Here is a tiny trained network, its code and every weight. The questions are about switching its units off for an input and a target symbol, where a switched-off unit gives its printed mean instead of its output.

import numpy as np


def w(rows, s, z=0):
    codes = np.array(rows[::2]) - 128.0
    scale = np.full(codes.shape[1], s)
    scale[-1] = z or s
    return codes * scale


def f(y):
    return np.maximum(y, 0)


def softmax(a):
    e = np.exp(a - a.max(-1, keepdims=True))
    return e / e.sum(-1, keepdims=True)


def log_softmax(a):
    a = a - a.max(-1, keepdims=True)
    return a - np.log(np.exp(a).sum(-1, keepdims=True))


def net(x, mask):
    ids = ['αβθπστφ'.index(c) for c in x.split()]
    T = len(ids)
    res = E[ids] + P[:T]
    q, k, v = (res @ M[0].T for M in (Q, K, V))
    z = softmax(np.where(np.tri(T) > 0, q @ k.T / 3**0.5, -1e9)) @ v
    res = res + np.where(mask[0], z, O[0][:, -1]) @ O[0][:, :-1]
    y = f(res @ A[0][:, :-1].T + A[0][:, -1])
    res = res + np.where(mask[1:17], y, B[0][:, -1]) @ B[0][:, :-1]
    return log_softmax(res[-1] @ U[:, :-1].T + U[:, -1])


Q, K, V, O, A, B = {}, {}, {}, {}, {}, {}
E = w([
[111,143,61,91,69,12,151,225],'α',
[120,25,31,162,121,150,155,60],'β',
[127,1,204,40,123,129,91,129],'θ',
[100,118,196,128,171,156,93,249],'π',
[57,204,215,82,198,227,115,84],'σ',
[150,86,212,187,107,87,124,147],'τ',
[40,247,142,173,145,175,120,144],'φ',
],0.017)
P = w([
[74,167,137,90,63,167,62,112],'0',
[149,124,141,141,175,95,45,140],'1',
[146,117,134,144,175,74,68,136],'2',
[134,111,138,151,169,64,80,134],'3',
[165,135,133,126,108,167,197,111],'4',
[92,52,122,146,57,156,255,119],'5',
[146,110,133,155,104,148,217,107],'6',
[144,118,120,161,127,131,199,104],'7',
[148,85,137,199,168,62,169,101],'8',
[136,101,127,180,131,123,211,97],'9',
[129,85,134,183,120,124,236,97],'10',
],0.0096)
Q[0] = w([
[173,109,106,82,74,169,179,22],'head 1',
[100,178,213,67,133,142,134,130],'head 1',
[196,206,129,111,45,227,255,193],'head 1',
],0.0078)
K[0] = w([
[218,115,117,85,201,45,98,3],'head 1',
[99,179,191,115,141,160,28,135],'head 1',
[178,196,107,160,200,87,76,136],'head 1',
],0.0074)
V[0] = w([
[16,88,3,135,184,205,113,173],'head 1',
[135,207,102,165,30,15,129,226],'head 1',
[103,189,166,242,195,232,208,79],'head 1',
],0.0061)
O[0] = w([
[115,49,101,149,159,184,147,207,4],'head 1',
[98,75,169,101,254,113,49,94,140],'head 1',
[53,88,192,99,79,117,113,162,3],'head 1',
],0.0088,0.0024)
A[0] = w([
[163,151,90,248,67,103,176,54,114],'neuron 1',
[145,85,181,118,128,165,144,83,129],'neuron 2',
[127,174,106,152,144,179,93,83,11],'neuron 3',
[73,138,128,129,106,188,123,145,186],'neuron 4',
[119,138,137,112,165,95,88,63,74],'neuron 5',
[126,171,45,150,67,119,128,151,179],'neuron 6',
[83,194,144,120,98,151,167,154,20],'neuron 7',
[126,95,156,69,152,166,83,146,133],'neuron 8',
[171,68,103,171,84,147,121,139,87],'neuron 9',
[105,164,107,113,140,182,104,73,13],'neuron 10',
[177,119,51,97,121,105,206,110,3],'neuron 11',
[148,109,106,41,110,127,84,130,47],'neuron 12',
[131,217,96,97,98,124,117,153,219],'neuron 13',
[92,169,108,123,191,165,148,111,144],'neuron 14',
[133,130,114,140,199,145,127,241,116],'neuron 15',
[184,136,127,188,165,141,163,119,44],'neuron 16',
],0.011,0.0025)
B[0] = w([
[140,121,99,47,67,194,61,147,254],'neuron 1',
[80,103,103,180,131,93,84,135,219],'neuron 2',
[24,117,117,158,93,179,72,200,141],'neuron 3',
[173,119,125,107,104,92,139,47,184],'neuron 4',
[100,148,188,76,144,186,113,149,184],'neuron 5',
[60,154,66,196,117,168,101,205,163],'neuron 6',
[208,75,138,126,145,86,113,84,175],'neuron 7',
[2,189,76,193,130,112,176,162,171],'neuron 8',
[163,227,148,148,98,93,193,137,197],'neuron 9',
[106,151,102,194,68,145,147,177,146],'neuron 10',
[163,80,180,61,184,67,94,56,181],'neuron 11',
[71,148,71,225,162,71,155,204,157],'neuron 12',
[2,102,124,209,169,152,140,182,158],'neuron 13',
[134,152,119,123,91,48,53,138,164],'neuron 14',
[185,158,172,74,137,130,175,88,182],'neuron 15',
[120,127,65,135,200,199,165,81,179],'neuron 16',
],0.0083,0.0082)
U = w([
[37,96,64,244,114,121,87,229,127],'α',
[206,155,100,201,138,9,189,51,141],'β',
[205,44,200,2,96,98,44,82,132],'θ',
[146,107,71,88,112,224,119,152,205],'π',
[165,114,143,130,87,133,100,222,2],'σ',
[150,185,184,108,141,203,248,181,144],'τ',
[122,50,119,152,178,211,133,124,83],'φ',
],0.0073,0.0044)

Each question gives the input, a string of symbols that net reads in full, and the target symbol t.
The units are the heads (3 rows each of Q, K, V and O) and the neurons (one row each of A and B). Each row of codes is followed by its name. A weight is (code - 128) times the scale printed after its matrix; where a second scale follows, it is the last column's (O, A, B and U).
mask holds one flag per unit, heads first, then neurons. A switched-off unit (its flag False) gives its mean, the last column of its rows in O or B, instead of its output. The means were averaged over made-up inputs and are rounded, as every weight is.
A unit's drop is (log p(t) with every unit on - log p(t) with that unit switched off) / (log p(t) with every unit on - log p(t) with every unit switched off).
The circuit of an input: a set's keep is (log p(t) with only the set's units on - log p(t) with every unit switched off) / (log p(t) with every unit on - log p(t) with every unit switched off). Starting from the 12 units with the biggest drops (on a tie, the unit counted first), units are removed one at a time, each time the one whose removal leaves the highest keep (on an exact tie, the one counted first), for as long as the keep stays at least 0.8.
units of the circuit, in order: the units of the circuit, biggest drop first
top k neurons: the k neurons with the biggest drops, biggest first
drop when u is switched off: that unit's drop, to one decimal
input β α θ π β σ θ, target β: top 2 neurons -> [neuron 9; neuron 1]
input α τ τ θ τ β τ τ, target θ: top neuron -> [neuron 1]
input θ τ θ θ φ, target α: top 2 neurons -> [neuron 13; neuron 3]
input α θ τ, target φ: top 2 neurons -> [neuron 16; neuron 5]
input τ σ π σ α, target α: top 2 neurons -> [neuron 6; neuron 13]
input α τ β φ α π θ, target α: units of the circuit, in order -> [neuron 8; neuron 12]
input α θ θ τ σ τ, target π: units of the circuit, in order -> [neuron 1; head 1; neuron 16]
input τ α τ σ τ α α τ σ, target β: top 3 neurons -> [neuron 1; neuron 7; neuron 4]
input τ σ τ θ β σ τ σ σ, target θ: units of the circuit, in order -> [head 1; neuron 7]
input τ φ θ π, target τ: units of the circuit, in order -> [neuron 15; neuron 8]
input α θ τ θ, target β: units of the circuit, in order -> [head 1; neuron 1]
input θ τ τ θ π τ α σ θ σ, target β: top 3 neurons -> [neuron 7; neuron 4; neuron 1]
input τ τ σ τ α, target α: top 2 neurons -> [neuron 13; neuron 6]
input α τ σ α τ α σ β τ π, target τ: units of the circuit, in order -> [neuron 15]
input φ τ θ τ τ α α τ φ τ φ, target θ: units of the circuit, in order -> [head 1; neuron 7; neuron 4]
input φ π τ, target α: drop when neuron 10 is switched off -> 0.0
input π θ β φ α α τ π τ φ, target β: drop when neuron 14 is switched off -> 0.2
input τ τ θ π σ τ τ β τ, target θ: drop when head 1 is switched off -> 0.4
